Below are the code and all the weights of a small trained network. Each question names an input and a class and asks about switching units off, where a switched-off unit gives its printed mean instead of its output.

import numpy as np


def w(rows, s, z=0):
    codes = np.array(rows[::2]) - 128.0
    scale = np.full(codes.shape[1], s)
    scale[-1] = z or s
    return codes * scale


def f(y):
    return np.maximum(y, 0)


def log_softmax(a):
    a = a - a.max(-1, keepdims=True)
    return a - np.log(np.exp(a).sum(-1, keepdims=True))


def net(x, mask):
    res = np.array(x, float).reshape(1, 3) / 4 @ E
    y = f(res @ A[0][:, :-1].T + A[0][:, -1])
    res = res + np.where(mask, y, B[0][:, -1]) @ B[0][:, :-1]
    return log_softmax(res[-1] @ U[:, :-1].T + U[:, -1])


A, B = {}, {}
E = w([
[224,121,86,82,42,213,154,171,29,175],'x0',
[203,36,1,202,205,135,196,175,164,49],'x1',
[247,227,47,219,137,126,30,97,194,184],'x2',
],0.0078)
A[0] = w([
[78,197,201,92,68,148,28,39,85,214,18],'n0',
[60,104,168,198,198,44,108,70,213,53,161],'n1',
[136,77,68,155,129,120,143,168,145,84,19],'n2',
[223,220,76,186,126,114,45,115,191,185,36],'n3',
[140,104,66,166,154,144,194,167,142,120,7],'n4',
[201,98,95,137,75,205,146,173,1,159,253],'n5',
[180,106,44,188,192,182,177,196,176,54,186],'n6',
[135,119,120,107,119,148,127,150,139,139,90],'n7',
[37,79,177,81,136,134,219,209,63,59,28],'n8',
],0.0085,0.0047)
B[0] = w([
[56,140,90,91,216,204,74,131,66,67,233],'n0',
[163,183,70,210,80,115,61,248,171,229,222],'n1',
[61,118,136,90,224,172,96,110,9,81,161],'n2',
[82,4,42,92,85,57,246,56,53,153,228],'n3',
[21,122,110,90,154,207,77,151,109,130,164],'n4',
[164,237,98,214,64,103,82,197,154,200,252],'n5',
[41,194,157,101,122,159,111,108,59,75,230],'n6',
[145,144,138,100,111,151,112,129,164,169,136],'n7',
[104,87,27,133,83,51,140,2,106,195,213],'n8',
],0.0075,0.014)
U = w([
[75,24,71,127,90,42,240,2,91,177,116],'0',
[28,146,134,88,207,241,65,125,66,57,113],'1',
[154,174,106,198,85,118,89,231,141,228,80],'2',
[130,171,151,160,96,100,161,137,143,102,252],'3',
[150,77,159,128,143,155,167,96,179,65,112],'4',
[174,89,186,112,146,119,213,124,146,96,113],'5',
[130,37,188,110,162,140,153,133,123,86,111],'6',
],0.009,0.019)

Each question gives the input, the list of numbers given to net, and the class t.
The units are the neurons (one row each of A and B). Each row of codes is followed by its name. A weight is (code - 128) times the scale printed after its matrix; where a second scale follows, it is the last column's (A, B and U).
mask holds one flag per neuron, in row order. A switched-off neuron (its flag False) gives its mean, the last column of its row in B, instead of its output. The means were averaged over made-up inputs and are rounded, as every weight is.
A unit's drop is (log p(t) with every unit on - log p(t) with that unit switched off) / (log p(t) with every unit on - log p(t) with every unit switched off).
The circuit of an input: a set's keep is (log p(t) with only the set's units on - log p(t) with every unit switched off) / (log p(t) with every unit on - log p(t) with every unit switched off). Starting from all 9 units, units are removed one at a time, each time the one whose removal leaves the highest keep (on an exact tie, the one counted first), for as long as the keep stays at least 0.8.
units of the circuit, in order: the units of the circuit, biggest drop first
most important unit: the unit with the biggest drop
k most important neurons: the k neurons with the biggest drops, biggest first
drop when u is switched off: that unit's drop, to one decimal
input [-3,6,-4], class 1: most important neuron : (n3)
input [2,1,-1], class 3: 3 most important neurons : (n1, n3, n0)
input [2,-3,-3], class 3: units of the circuit, in order : (n3, n6, n1, n2)
input [-6,-4,-5], class 2: 2 most important neurons : (n1, n3)
input [6,4,-4], class 2: 2 most important neurons : (n5, n3)
input [5,4,5], class 0: 2 most important neurons : (n3, n1)
input [5,6,-1], class 1: 2 most important neurons : (n6, n1)
input [7,2,8], class 0: 2 most important neurons : (n3, n1)
input [6,6,0], class 1: 3 most important neurons : (n6, n1, n2)
input [6,-4,6], class 0: 2 most important neurons : (n3, n1)
input [-5,3,1], class 2: 2 most important neurons : (n1, n0)
input [-4,0,5], class 0: 2 most important neurons : (n3, n5)
input [-4,-2,4], class 0: 2 most important neurons : (n5, n3)
input [-6,-5,0], class 2: 3 most important neurons : (n1, n6, n2)
input [2,4,-1], class 1: 2 most important neurons : (n1, n6)
input [5,0,-3], class 2: units of the circuit, in order : (n5)
input [3,2,-2], class 3: units of the circuit, in order : (n1, n3, n0)
input [6,-6,4], class 1: drop when n8 is switched off : 0.2
input [2,-4,1], class 1: drop when n1 is switched off : 0.8
input [-4,5,1], class 1: drop when n2 is switched off : 0.3
input [-5,0,2], class 2: drop when n1 is switched off : 1.5
input [7,-3,-3], class 2: most important unit : n5
